Below are the code and all the weights of a small trained network. Each question names an input and a class and asks about switching units off, where a switched-off unit gives its printed mean instead of its output.

import numpy as np


def w(rows, s, z=0):
    codes = np.array(rows[::2]) - 128.0
    scale = np.full(codes.shape[1], s)
    scale[-1] = z or s
    return codes * scale


def f(y):
    return y / 2 * (1 + np.tanh(0.7978845608 * (y + 0.044715 * y**3)))


def log_softmax(a):
    a = a - a.max(-1, keepdims=True)
    return a - np.log(np.exp(a).sum(-1, keepdims=True))


def net(x, mask):
    res = np.array(x, float).reshape(1, 4) / 4 @ E
    y = f(res @ A[0][:, :-1].T + A[0][:, -1])
    res = res + np.where(mask, y, B[0][:, -1]) @ B[0][:, :-1]
    return log_softmax(res[-1] @ U[:, :-1].T + U[:, -1])


A, B = {}, {}
E = w([
[119,50,158,249,61,134,189],'x0',
[237,88,182,140,76,225,27],'x1',
[201,166,93,135,104,2,99],'x2',
[90,57,20,110,85,117,66],'x3',
],0.0087)
A[0] = w([
[200,154,99,176,117,22,118,92],'N1',
[116,124,108,101,155,189,143,55],'N2',
[160,132,156,125,119,151,85,46],'N3',
[157,205,242,136,170,113,195,71],'N4',
[108,110,153,144,121,153,127,2],'N5',
[78,80,45,121,116,105,117,93],'N6',
[107,55,140,250,93,96,185,62],'N7',
[117,190,123,64,159,133,92,56],'N8',
[32,117,139,144,142,221,145,84],'N9',
[138,139,126,164,120,95,96,3],'N10',
[74,166,107,81,149,103,152,150],'N11',
[187,90,151,138,96,177,70,110],'N12',
[105,87,67,105,132,129,84,112],'N13',
[120,72,71,135,124,135,86,32],'N14',
[52,138,117,157,127,78,210,63],'N15',
],0.012,0.0055)
B[0] = w([
[75,24,235,62,130,111,160,249],'N1',
[164,130,151,69,92,87,158,153],'N2',
[198,184,153,152,172,104,156,162],'N3',
[40,165,94,184,37,186,148,254],'N4',
[204,250,174,51,74,84,233,130],'N5',
[82,170,131,183,80,137,169,198],'N6',
[162,190,65,36,152,240,37,252],'N7',
[177,169,95,48,132,206,86,205],'N8',
[89,27,216,77,115,68,137,217],'N9',
[188,216,183,76,53,97,220,130],'N10',
[190,130,148,169,183,145,91,233],'N11',
[139,149,149,207,218,85,140,231],'N12',
[89,160,132,154,101,220,120,182],'N13',
[115,227,145,145,40,125,216,161],'N14',
[206,148,163,202,191,59,147,240],'N15',
],0.018,0.0095)
U = w([
[207,127,169,237,214,132,162,106],'0',
[59,143,121,212,38,189,186,115],'1',
[202,138,100,41,139,202,69,126],'2',
[120,26,221,61,113,114,197,107],'3',
[75,2,78,223,183,153,47,253],'4',
[169,71,43,131,92,88,153,96],'5',
],0.0088,0.013)

Each question gives the input, the list of numbers given to net, and the class t.
The units are the neurons (one row each of A and B). Each row of codes is followed by its name. A weight is (code - 128) times the scale printed after its matrix; where a second scale follows, it is the last column's (A, B and U).
mask holds one flag per neuron, in row order. A switched-off neuron (its flag False) gives its mean, the last column of its row in B, instead of its output. The means were averaged over made-up inputs and are rounded, as every weight is.
A unit's drop is (log p(t) with every unit on - log p(t) with that unit switched off) / (log p(t) with every unit on - log p(t) with every unit switched off).
The circuit of an input: a set's keep is (log p(t) with only the set's units on - log p(t) with every unit switched off) / (log p(t) with every unit on - log p(t) with every unit switched off). Starting from the 12 units with the biggest drops (on a tie, the unit counted first), units are removed one at a time, each time the one whose removal leaves the highest keep (on an exact tie, the one counted first), for as long as the keep stays at least 0.8.
circuit, biggest first: the units of the circuit, biggest drop first
unit that matters most: the unit with the biggest drop
top k neurons: the k neurons with the biggest drops, biggest first
drop when u is switched off: that unit's drop, to one decimal
input [-4,-6,-6,6], class 0: top 3 neurons -> N11, N4, N1
input [-4,6,3,4], class 0: unit that matters most -> N12
input [7,-5,-7,-6], class 2: top 2 neurons -> N7, N1
input [1,-3,-7,8], class 1: top 2 neurons -> N6, N13
input [8,6,-5,-4], class 2: top 2 neurons -> N7, N15
input [-7,0,-2,-7], class 1: top 2 neurons -> N4, N7
input [-3,2,-1,-2], class 4: top 2 neurons -> N7, N15
input [-7,-3,6,-5], class 2: top 2 neurons -> N8, N9
input [1,-1,3,-2], class 4: circuit, biggest first -> N14, N3
input [-2,4,4,5], class 1: top 4 neurons -> N15, N14, N11, N13
input [-6,2,7,0], class 3: top 2 neurons -> N1, N7
input [-4,5,6,2], class 3: top 4 neurons -> N1, N7, N15, N11
input [0,0,-8,6], class 3: top 2 neurons -> N9, N4
input [-5,5,-4,4], class 0: top 2 neurons -> N12, N7
input [3,-3,-2,0], class 4: unit that matters most -> N8
input [8,1,-1,8], class 1: drop when N12 is switched off -> 0.1
input [-7,8,-4,4], class 0: drop when N12 is switched off -> 1.5
input [5,-6,-5,4], class 0: drop when N10 is switched off -> 0.0
